Here are made-up things, facts about them, and rows of numbers that follow some of those facts. Name the thing behind each unnamed row.

There are 5 kinds of fact about the things: tipes, greklin, gebogas, biskan, noguvi.
tipes(K100, 413); tipes(K119, 739); tipes(K120, 739); tipes(K124, 698); tipes(K127, 320); tipes(K14, 698); tipes(K153, 712); tipes(K155, 698)
tipes(K16, 712); tipes(K161, 712); tipes(K17, 144); tipes(K192, 320); tipes(K193, 739); tipes(K2, 698); tipes(K200, 712); tipes(K202, 698)
tipes(K21, 320); tipes(K232, 712); tipes(K249, 698); tipes(K250, 144); tipes(K259, 320); tipes(K270, 320); tipes(K276, 698); tipes(K290, 698)
tipes(K306, 739); tipes(K310, 371); tipes(K312, 712); tipes(K315, 698); tipes(K329, 698); tipes(K334, 698); tipes(K350, 698); tipes(K356, 698)
tipes(K359, 413); tipes(K362, 698); tipes(K371, 698); tipes(K372, 712); tipes(K376, 712); tipes(K391, 698); tipes(K41, 144); tipes(K410, 698)
tipes(K417, 413); tipes(K460, 698); tipes(K478, 144); tipes(K480, 712); tipes(K483, 144); tipes(K486, 320); tipes(K487, 739); tipes(K507, 712)
tipes(K516, 698); tipes(K519, 712); tipes(K522, 712); tipes(K524, 712); tipes(K530, 698); tipes(K532, 371); tipes(K550, 413); tipes(K555, 698)
tipes(K559, 413); tipes(K56, 698); tipes(K575, 712); tipes(K577, 712); tipes(K58, 320); tipes(K585, 371); tipes(K588, 698); tipes(K603, 698)
tipes(K606, 413); tipes(K62, 320); tipes(K620, 320); tipes(K625, 712); tipes(K642, 712); tipes(K648, 712); tipes(K649, 712); tipes(K653, 698)
tipes(K657, 698); tipes(K665, 698); tipes(K673, 413); tipes(K685, 371); tipes(K699, 698); tipes(K70, 698); tipes(K708, 698); tipes(K713, 698)
tipes(K729, 712); tipes(K734, 413); tipes(K737, 698); tipes(K738, 698); tipes(K739, 698); tipes(K747, 413); tipes(K755, 698); tipes(K760, 698)
tipes(K768, 320); tipes(K804, 712); tipes(K810, 371); tipes(K82, 698); tipes(K820, 320); tipes(K823, 712); tipes(K830, 320); tipes(K838, 712)
tipes(K84, 698); tipes(K841, 712); tipes(K850, 698); tipes(K867, 712); tipes(K88, 371); tipes(K881, 739); tipes(K882, 712); tipes(K883, 144)
tipes(K897, 698); tipes(K898, 739); tipes(K899, 698); tipes(K90, 698); tipes(K903, 698); tipes(K916, 712); tipes(K918, 698); tipes(K920, 739)
tipes(K926, 739); tipes(K940, 320); tipes(K944, 739); tipes(K964, 698); tipes(K967, 413); tipes(K974, 698); tipes(K98, 739); tipes(K981, 413)
tipes(K988, 698); tipes(K996, 698); greklin(K100, K967); greklin(K16, K908); greklin(K192, K916); greklin(K193, K796); greklin(K21, K313); greklin(K232, K289)
greklin(K250, K644); greklin(K315, K62); greklin(K329, K929); greklin(K356, K312); greklin(K41, K519); greklin(K460, K788); greklin(K487, K289); greklin(K519, K675)
greklin(K524, K231); greklin(K550, K760); greklin(K555, K289); greklin(K559, K519); greklin(K56, K536); greklin(K575, K675); greklin(K577, K64); greklin(K585, K902)
greklin(K606, K663); greklin(K649, K48); greklin(K685, K796); greklin(K699, K900); greklin(K70, K289); greklin(K737, K41); greklin(K755, K251); greklin(K760, K729)
greklin(K768, K206); greklin(K82, K606); greklin(K830, K638); greklin(K838, K289); greklin(K850, K313); greklin(K882, K14); greklin(K897, K744); greklin(K916, K14)
greklin(K918, K841); greklin(K920, K767); greklin(K926, K996); greklin(K940, K996); greklin(K964, K856); greklin(K967, K931); greklin(K996, K289); gebogas(K100, K675)
gebogas(K119, K692); gebogas(K120, K602); gebogas(K124, K206); gebogas(K127, K536); gebogas(K14, K622); gebogas(K153, K97); gebogas(K155, K767); gebogas(K16, K634)
gebogas(K161, K622); gebogas(K17, K929); gebogas(K192, K902); gebogas(K193, K892); gebogas(K2, K358); gebogas(K200, K97); gebogas(K202, K289); gebogas(K21, K744)
gebogas(K232, K692); gebogas(K249, K692); gebogas(K250, K892); gebogas(K259, K114); gebogas(K270, K692); gebogas(K276, K206); gebogas(K290, K602); gebogas(K306, K851)
gebogas(K310, K48); gebogas(K312, K48); gebogas(K315, K929); gebogas(K329, K931); gebogas(K334, K723); gebogas(K350, K825); gebogas(K356, K313); gebogas(K359, K97)
gebogas(K362, K29); gebogas(K371, K251); gebogas(K372, K767); gebogas(K376, K931); gebogas(K391, K114); gebogas(K41, K114); gebogas(K410, K353); gebogas(K417, K353)
gebogas(K460, K251); gebogas(K478, K929); gebogas(K480, K796); gebogas(K483, K992); gebogas(K486, K97); gebogas(K487, K654); gebogas(K507, K931); gebogas(K516, K892)
gebogas(K519, K231); gebogas(K522, K251); gebogas(K524, K97); gebogas(K530, K231); gebogas(K532, K266); gebogas(K550, K831); gebogas(K555, K856); gebogas(K559, K675)
gebogas(K56, K788); gebogas(K575, K692); gebogas(K577, K256); gebogas(K58, K900); gebogas(K585, K634); gebogas(K588, K353); gebogas(K603, K205); gebogas(K606, K289)
gebogas(K62, K744); gebogas(K620, K692); gebogas(K625, K692); gebogas(K642, K48); gebogas(K648, K831); gebogas(K649, K634); gebogas(K653, K856); gebogas(K657, K29)
gebogas(K665, K206); gebogas(K673, K825); gebogas(K685, K634); gebogas(K699, K622); gebogas(K70, K767); gebogas(K708, K796); gebogas(K713, K231); gebogas(K729, K831)
gebogas(K734, K851); gebogas(K737, K929); gebogas(K738, K452); gebogas(K739, K29); gebogas(K747, K900); gebogas(K755, K638); gebogas(K760, K767); gebogas(K768, K892)
gebogas(K804, K831); gebogas(K810, K452); gebogas(K82, K977); gebogas(K820, K602); gebogas(K823, K692); gebogas(K830, K818); gebogas(K838, K744); gebogas(K84, K900)
gebogas(K841, K256); gebogas(K850, K675); gebogas(K867, K831); gebogas(K88, K48); gebogas(K881, K251); gebogas(K882, K931); gebogas(K883, K231); gebogas(K897, K622)
gebogas(K898, K251); gebogas(K899, K114); gebogas(K90, K654); gebogas(K903, K289); gebogas(K916, K97); gebogas(K918, K64); gebogas(K920, K256); gebogas(K926, K831)
gebogas(K940, K818); gebogas(K944, K902); gebogas(K964, K634); gebogas(K967, K825); gebogas(K974, K744); gebogas(K98, K602); gebogas(K981, K831); gebogas(K988, K840)
gebogas(K996, K856); biskan(K100, K654); biskan(K114, K200); biskan(K120, K653); biskan(K127, K460); biskan(K155, K14); biskan(K192, K62); biskan(K200, K841)
biskan(K202, K372); biskan(K205, K206); biskan(K206, K882); biskan(K21, K410); biskan(K231, K649); biskan(K232, K256); biskan(K249, K908); biskan(K250, K231)
biskan(K251, K313); biskan(K256, K804); biskan(K259, K744); biskan(K29, K881); biskan(K290, K98); biskan(K306, K334); biskan(K310, K644); biskan(K312, K916)
biskan(K329, K638); biskan(K356, K851); biskan(K358, K902); biskan(K359, K944); biskan(K362, K760); biskan(K371, K391); biskan(K376, K536); biskan(K391, K2)
biskan(K41, K487); biskan(K410, K974); biskan(K48, K550); biskan(K487, K892); biskan(K507, K124); biskan(K516, K251); biskan(K530, K663); biskan(K532, K900)
biskan(K536, K530); biskan(K550, K585); biskan(K555, K850); biskan(K559, K737); biskan(K577, K353); biskan(K585, K825); biskan(K588, K205); biskan(K602, K739)
biskan(K603, K249); biskan(K606, K153); biskan(K62, K903); biskan(K620, K270); biskan(K64, K577); biskan(K644, K603); biskan(K649, K738); biskan(K657, K967)
biskan(K665, K747); biskan(K675, K555); biskan(K699, K359); biskan(K70, K796); biskan(K713, K202); biskan(K723, K371); biskan(K729, K127); biskan(K734, K119)
biskan(K737, K810); biskan(K738, K507); biskan(K739, K522); biskan(K744, K29); biskan(K768, K97); biskan(K804, K723); biskan(K810, K56); biskan(K818, K977)
biskan(K825, K657); biskan(K831, K940); biskan(K84, K48); biskan(K867, K734); biskan(K88, K100); biskan(K881, K918); biskan(K882, K483); biskan(K892, K358)
biskan(K899, K665); biskan(K90, K964); biskan(K908, K713); biskan(K929, K575); biskan(K940, K120); biskan(K944, K376); biskan(K964, K620); biskan(K97, K310)
biskan(K98, K192); biskan(K981, K898); biskan(K988, K602); noguvi(K119, K249); noguvi(K120, K290); noguvi(K124, K276); noguvi(K14, K161); noguvi(K161, K897)
noguvi(K17, K737); noguvi(K193, K768); noguvi(K200, K524); noguvi(K21, K62); noguvi(K232, K575); noguvi(K249, K620); noguvi(K250, K516); noguvi(K259, K899)
noguvi(K270, K119); noguvi(K276, K665); noguvi(K290, K98); noguvi(K310, K88); noguvi(K312, K642); noguvi(K315, K17); noguvi(K329, K376); noguvi(K359, K200)
noguvi(K362, K657); noguvi(K371, K898); noguvi(K372, K155); noguvi(K391, K41); noguvi(K41, K259); noguvi(K417, K588); noguvi(K460, K881); noguvi(K486, K916)
noguvi(K487, K90); noguvi(K507, K329); noguvi(K516, K193); noguvi(K522, K371); noguvi(K524, K486); noguvi(K530, K883); noguvi(K550, K867); noguvi(K555, K653)
noguvi(K559, K100); noguvi(K575, K625); noguvi(K577, K841); noguvi(K585, K649); noguvi(K588, K410); noguvi(K606, K202); noguvi(K620, K232); noguvi(K642, K310)
noguvi(K648, K981); noguvi(K649, K685); noguvi(K653, K996); noguvi(K657, K739); noguvi(K673, K350); noguvi(K685, K964); noguvi(K70, K372); noguvi(K708, K480)
noguvi(K713, K530); noguvi(K729, K648); noguvi(K734, K306); noguvi(K737, K478); noguvi(K738, K810); noguvi(K747, K84); noguvi(K760, K70); noguvi(K820, K120)
noguvi(K823, K270); noguvi(K830, K940); noguvi(K838, K21); noguvi(K84, K58); noguvi(K850, K559); noguvi(K867, K926); noguvi(K881, K522); noguvi(K882, K507)
noguvi(K883, K519); noguvi(K897, K699); noguvi(K903, K606); noguvi(K916, K153); noguvi(K920, K577); noguvi(K926, K804); noguvi(K944, K192); noguvi(K964, K16)
noguvi(K967, K673); noguvi(K974, K838); noguvi(K981, K550)

Known rows:
[ -2  21   0  -9   1  -3 -10   3 -16  -3   6 -10  -5  10  -2   0  -1  -9
   0   4  -3   3   4  -4   1   9]: K362
[  2   6   3  12   2  -3  -9  -6  -1  -8 -10   1  -4  -1   3   0  -2  11
  -3  -2   2 -11 -24   1   6   4]: K29
[  1  10   4   5   6   1  -7  -2  -7  -3   3   0  -4   0  -2   0   0   4
  -7  10  -1 -13  -7   2   4   9]: K881
[ -2   2   5   3   5  -4 -26   1  -7  -7   5 -10 -10  13  -2  -2   2   4
   1   0  -2 -14 -17  -2  13   7]: K359
[  2   6   3  11   2  -3  -8  -7  -1  -8  -9   0  -4   0   3   0  -2  12
  -3  -1   2 -12 -23   1   6   4]: K892
[-12  -6  -1  -7   6   9  13 -10   6   0   0  -6  -7  -6   1  -1  -4  -9
  -2  25   6   2  -8   4   0   7]: K768
[  2   4  -2 -14  -2   1   0  -8   6  -3  -4  -8   1  -5  -2  -2   9  17
   8  -2  -1   6   6   0 -10  14]: K478
[  9  -8  -6 -15   6  -5  18  -1 -16   1  -4   0 -10   4   2   2   6 -13
  -2  -3  -2   1   4   4   3  13]: K270
[ 12  -6  -2  11   1  -7   4  -6  -4  -5  -6   4  -6  -4   2  -2   2  20
   7  -9  -2  -7 -10   2   3   6]: K856
[  4   8  -1 -12  -2  -3  -4  -4  -1  -3  -1  -7   0  -2  -3  -2   8  13
   9  -5  -3   6  10  -2  -8  14]: K883
[ -9   4   1  -2   6   3   3  -2  -7   0   6  -4  -8   6   0  -1  -7 -21
  -4  18   2   0   7   2   7   8]: K192
[  7  13  -2  -8   0  -6  -1   3 -18  -1   8  -7  -6   8  -2  -2   3  -3
   7  -3  -6   7  18  -3  -1  11]: K124
[  6  13  -3  -8   0  -6  -1   3 -18  -1   9  -7  -6   8  -2  -2   3  -3
   7  -2  -6   7  17  -3  -1  11]: K974
[  8  -2   7   9   6   9 -24  -5   1 -15  -7  -2  -7  10   5  -3   0  11
   4 -11   3 -13 -31   1   6   4]: K536
[ -5   4   1  -3  -1  -7 -10  -5   1  -2  -9 -11  -4   4  -2   0   2   9
   1   3   0  -2 -12  -3   2   9]: K532
[-16  -2  -8 -32   4   3  17   0  -2   4  -7  -9  -1 -10  -1   6  -1  10
   4   8   8   8 -34  -1 -10   7]: K249
[  7  10  -3 -10   3   2  10  -2 -15   0   9  -5  -6   4   0  -2   3  -5
   4   6  -3   7  15   0  -5  11]: K642
[  4   6   4  12   2  -2 -12  -7   0 -10 -11   1  -5   2   4  -1  -1   9
  -4  -3   2 -12 -22   1   6   4]: K256
[  0  -5  -4 -19   3  15  24 -19  16   2  -1  -7  -2 -12   4  -3   8  13
   2  20   4   8   1   6 -16  11]: K153

Which thing is each row?
No name comes twice in this set of rows, the named rows included.
[  4  -2  -3   0   4  -4  11   1 -18   2  11  -1 -11   5  -2  -2  -3 -15
   6   6  -4   6  21   1   7   9]  K830
[-4 -9 -2 -7 -2 -8  1 -5  5 -1 -1 -6 -4 -2 -4 -3  4  6 12 -2 -2  7 14  0
  3 13]  K685
[  7   1  -5   0   4  -5  12   0 -20   1  10  -5 -12   6   0  -2   1  -7
   3   9  -4   0   9   1   5   9]  K820
[ -2 -26  -3  10   4  18  13 -16  12  -5 -21   6   1 -21  -7  -5   7   9
   2  12   7  -1   6   7 -10  15]  K926
[ -6   3  -5  -4   4  21   7 -13   0  -7 -18  -9   1  -7  -3  -3   4 -11
  -7  25   9   4 -10   2 -14  13]  K867
[  0 -18  -6 -35   5  19  33 -24  25  -1 -23  -2   0 -18   7   0  14   8
  -3  10  10   8 -10  10 -21  16]  K625
[-5 11  4 -9  1  3 -3 -3 -1  1 -1 -7 -3  5 -2  0 -4 -9  1  6  1  8  8 -2
 -4 10]  K356
[-14   7  -5 -14   2   1  10   2  -8   8   5 -12  -3  -3  -3   3  -8  17
   7  17   4   6 -28  -5  -9   3]  K603
[ -6   3  -2  -4   5   4   7  -9  -3  -1   0  -9  -8   0   2  -1   0  -7
  -6  23   3  -4 -12   3   2   7]  K259
[ -4  -8  -4 -17   4  11  23 -10  13   6   8  -1  -2  -5   2  -3   0   0
   6  18   4  11  28   5 -10  16]  K916
[  4  -8  -4   5   1 -11   0  -4  -6  -2   0  -4  -8  -2  -3  -2   6  13
   6  -1  -4  -6  -2   1   8  10]  K673
[  9   0   2   7   5  -4   1   3 -15   0  11   7  -5   0  -5  -2  -1   0
   5  -3  -6  -3  21   1   6  12]  K920
[  3   5  -4 -12   0   0   6  -6  -4  -1   2  -8  -4   0  -1  -2   6   4
   6   3  -2   7   8   0  -6  12]  K350
[ -9  14   5 -14   1   7  -5  -6   2  -4   0  -8  -2  -1  -3  -1  -3 -15
   1  10   2  11   2  -1  -3   9]  K737
[ -2   4   0  -1   5   3   7  -8  -6   2  -2  -7  -8   5   2   0  -3  -6
  -7  20   2  -4 -12   1   1   6]  K127

Now the same things, written a new way:
Some rows with their names:
[ -1   1   1  -2   4  11   4  -6  -3 -10   8 -11   0   4]: K755
[  0  -8  15 -15 -19   1  30  -3  -3 -10 -12  -8   3   7]: K850
[  4  -8  -3   8 -10  19 -10   8   2   5  13 -16   5   1]: K737
[ 14  -2   5   0 -12  21   9  19   8  -8  26 -22   6   9]: K559
[ -3 -12   1 -13 -24  -9  18  -5  -4 -12 -34   5   3  10]: K920
[ -1 -10  -4   3  -2  11   2  -5  -3  -6  -8  -1  -4   4]: K685
[ 17  -6  -9 -13   6 -16 -15   6  -1   4   8   4   4   5]: K644
[  4   1  11 -10 -34  -6  29   3  -3   3  -6 -10   6   2]: K391
[  2  -3   4   3  -1  10   4   0   1 -10   1  -4  -5   7]: K522
[ -2  -5  17 -15 -21  -1  27  -2  -3 -10 -10  -7   1   8]: K974
[  8   6  -1   0  -9   6  -1  -3  -3   3  11 -14   3   3]: K988
[ 14  -6  -5  20  13  19 -23   0   0   9  29  -8  -3   2]: K202
[ 0 -4  7  3  0 13  5 -2  0 -7  5 -8 -6  4]: K653
[  1  -1 -11 -12  10  -4  -7   3   5 -11  -7  -1  -7   0]: K977
[ 13  -4 -22   9 -11   6 -13   5  -1   2  -9   3  -6   9]: K259
[ 12   0  -7  21   8  23 -21   1   3  10  22 -12  -7  -1]: K665
[ 11   6 -13 -11  -5  -8 -12   7   5   4  -4  -5  -3  -1]: K206
[15 -6  3 -3  1 -3 -5 -4 -8  5 24 -5 12 10]: K603
[  9  -4 -16  21   5  19 -26  -1   0  11  10  -5  -8   0]: K810

Name these rows:
No name comes twice in this set of rows, the named rows included.
[ 12  -1   3  -4 -24   4  13   1   2   2  -6 -10   5   4]  K649
[  8  -3  13 -14 -32  -4  24   1  -3   2  -7 -11   6   7]  K362
[  8   6 -17  -7  -4  -9  -4   8   5   4  -2  -4  -1  -8]  K256
[ 10  -2   6  -2 -19   5   9   1  -1   5   3 -11   2   4]  K516
[ 19   5  17 -15 -28   3  36  11   3  -7  10 -17   5  12]  K734
[ 11   2  22 -19 -18   8  37   7   4 -20   4 -15  -2  17]  K967
[ 15  -2 -15  -8   5 -14  -8   9  -3  -1 -10 -15  -3  -3]  K831
[  0  -7 -19  22  15  16 -29  -4   1  -5  -3   4 -12   3]  K898
[  8  -1  12 -13 -34  -3  23   1  -2   4  -9 -13   5   6]  K738
[  5   5  -6  18  -5  13  -1   5   1  10  18 -10  -4  -7]  K371
[  2  -1 -13 -12 -10  -6 -20  18   5   0   0  -7   2   2]  K675
[ 10  -4 -22  24   3  13 -32  -1   2   9   0  -1  -7   1]  K98
[ -5  -8  -7  20  13  26 -28  11   4 -10  19  -9  -6   5]  K519
[ 18 -10 -32  21  -6  13 -29  -1   2  -6   7   1 -11  -2]  K940

